Below is a small trained network, with its code and all its weights. Each question gives an input and a class and asks what happens when units are switched off, that is, made to give their printed mean instead of their output.

import numpy as np


def w(rows, s, z=0):
    codes = np.array(rows[::2]) - 128.0
    scale = np.full(codes.shape[1], s)
    scale[-1] = z or s
    return codes * scale


def norm(h):
    return h / np.sqrt((h * h).mean(-1, keepdims=True) + 1e-5)


def f(y):
    return y / 2 * (1 + np.tanh(0.7978845608 * (y + 0.044715 * y**3)))


def log_softmax(a):
    a = a - a.max(-1, keepdims=True)
    return a - np.log(np.exp(a).sum(-1, keepdims=True))


def net(x, mask):
    res = np.array(x, float).reshape(1, 3) / 4 @ E
    u = 0
    for l in range(2):
        y = f(norm(res) @ A[l][:, :-1].T + A[l][:, -1])
        res = res + np.where(mask[u : u + 10], y, B[l][:, -1]) @ B[l][:, :-1]
        u += 10
    return log_softmax(norm(res)[-1] @ U[:, :-1].T + U[:, -1])


A, B = {}, {}
E = w([
[254,157,150],'x0',
[115,73,196],'x1',
[52,224,119],'x2',
],0.0069)
A[0] = w([
[73,223,126,254],'L0N1',
[204,186,40,73],'L0N2',
[118,91,140,97],'L0N3',
[77,93,13,143],'L0N4',
[47,144,146,83],'L0N5',
[108,80,77,92],'L0N6',
[197,212,186,187],'L0N7',
[120,214,247,4],'L0N8',
[70,85,166,94],'L0N9',
[131,32,5,227],'L0N10',
],0.012,0.0055)
B[0] = w([
[124,204,197,254],'L0N1',
[192,71,137,185],'L0N2',
[135,115,141,129],'L0N3',
[90,181,85,196],'L0N4',
[129,88,149,170],'L0N5',
[138,139,94,140],'L0N6',
[188,152,85,217],'L0N7',
[138,178,7,147],'L0N8',
[129,51,142,159],'L0N9',
[159,159,64,234],'L0N10',
],0.014,0.0075)
A[1] = w([
[185,38,103,201],'L1N1',
[106,195,73,117],'L1N2',
[185,146,162,46],'L1N3',
[129,125,117,112],'L1N4',
[89,134,157,104],'L1N5',
[43,129,223,105],'L1N6',
[149,137,211,145],'L1N7',
[72,7,69,17],'L1N8',
[183,137,169,83],'L1N9',
[142,93,132,254],'L1N10',
],0.015,0.0041)
B[1] = w([
[48,60,107,253],'L1N1',
[174,197,2,216],'L1N2',
[117,127,178,158],'L1N3',
[121,143,119,126],'L1N4',
[134,87,160,141],'L1N5',
[64,160,194,207],'L1N6',
[136,45,234,164],'L1N7',
[31,177,11,161],'L1N8',
[132,104,237,162],'L1N9',
[64,98,151,180],'L1N10',
],0.0088,0.0069)
U = w([
[155,164,44,254],'0',
[47,229,154,102],'1',
[16,78,62,109],'2',
[44,122,244,97],'3',
[231,23,71,61],'4',
[217,191,196,76],'5',
[140,2,199,93],'6',
],0.022,0.0095)

Each question gives the input, the list of numbers given to net, and the class t.
The units are the neurons (one row each of A and B). Each row of codes is followed by its name. A weight is (code - 128) times the scale printed after its matrix; where a second scale follows, it is the last column's (A, B and U).
mask holds one flag per neuron, layer by layer. A switched-off neuron (its flag False) gives its mean, the last column of its row in B, instead of its output. The means were averaged over made-up inputs and are rounded, as every weight is.
A unit's drop is (log p(t) with every unit on - log p(t) with that unit switched off) / (log p(t) with every unit on - log p(t) with every unit switched off).
The circuit of an input: a set's keep is (log p(t) with only the set's units on - log p(t) with every unit switched off) / (log p(t) with every unit on - log p(t) with every unit switched off). Starting from the 12 units with the biggest drops (on a tie, the unit counted first), units are removed one at a time, each time the one whose removal leaves the highest keep (on an exact tie, the one counted first), for as long as the keep stays at least 0.8.
circuit, biggest first: the units of the circuit, biggest drop first
unit that matters most: the unit with the biggest drop
k most important neurons: the k neurons with the biggest drops, biggest first
k most important neurons of layer l: the k neurons of layer l with the biggest drops, biggest first
input [4,0,6], class 5: circuit, biggest first : (L0N4, L1N9)
input [3,-1,0], class 4: unit that matters most : L0N7
input [-7,1,8], class 3: circuit, biggest first : (L0N10, L0N7, L0N5)
input [1,-8,5], class 5: circuit, biggest first : (L0N1, L0N2, L1N1)
input [2,-6,6], class 5: 3 most important neurons of layer 0 : (L0N1, L0N2, L0N10)
input [7,6,1], class 0: 4 most important neurons : (L0N7, L0N8, L0N1, L0N2)
input [2,-8,-1], class 4: 2 most important neurons of layer 0 : (L0N2, L0N8)
input [3,1,-6], class 6: 2 most important neurons of layer 1 : (L1N2, L1N1)
input [5,-7,-5], class 4: 2 most important neurons : (L0N2, L0N1)
input [2,-2,1], class 5: 2 most important neurons : (L0N7, L0N1)
input [1,-2,0], class 4: 2 most important neurons of layer 0 : (L0N2, L0N7)
input [0,6,3], class 3: 2 most important neurons of layer 0 : (L0N10, L0N4)
input [7,1,-6], class 6: 3 most important neurons of layer 0 : (L0N8, L0N4, L0N10)
input [4,8,2], class 0: 2 most important neurons : (L0N8, L0N2)
input [4,0,-4], class 4: unit that matters most : L0N1
input [1,5,-5], class 6: 3 most important neurons : (L0N4, L0N8, L1N2)
input [4,-2,2], class 5: 2 most important neurons : (L0N7, L0N10)
input [2,5,6], class 0: 2 most important neurons : (L0N8, L1N2)
input [8,-5,-5], class 4: 2 most important neurons : (L0N1, L0N7)
input [7,2,-3], class 6: most important neuron : (L0N10)
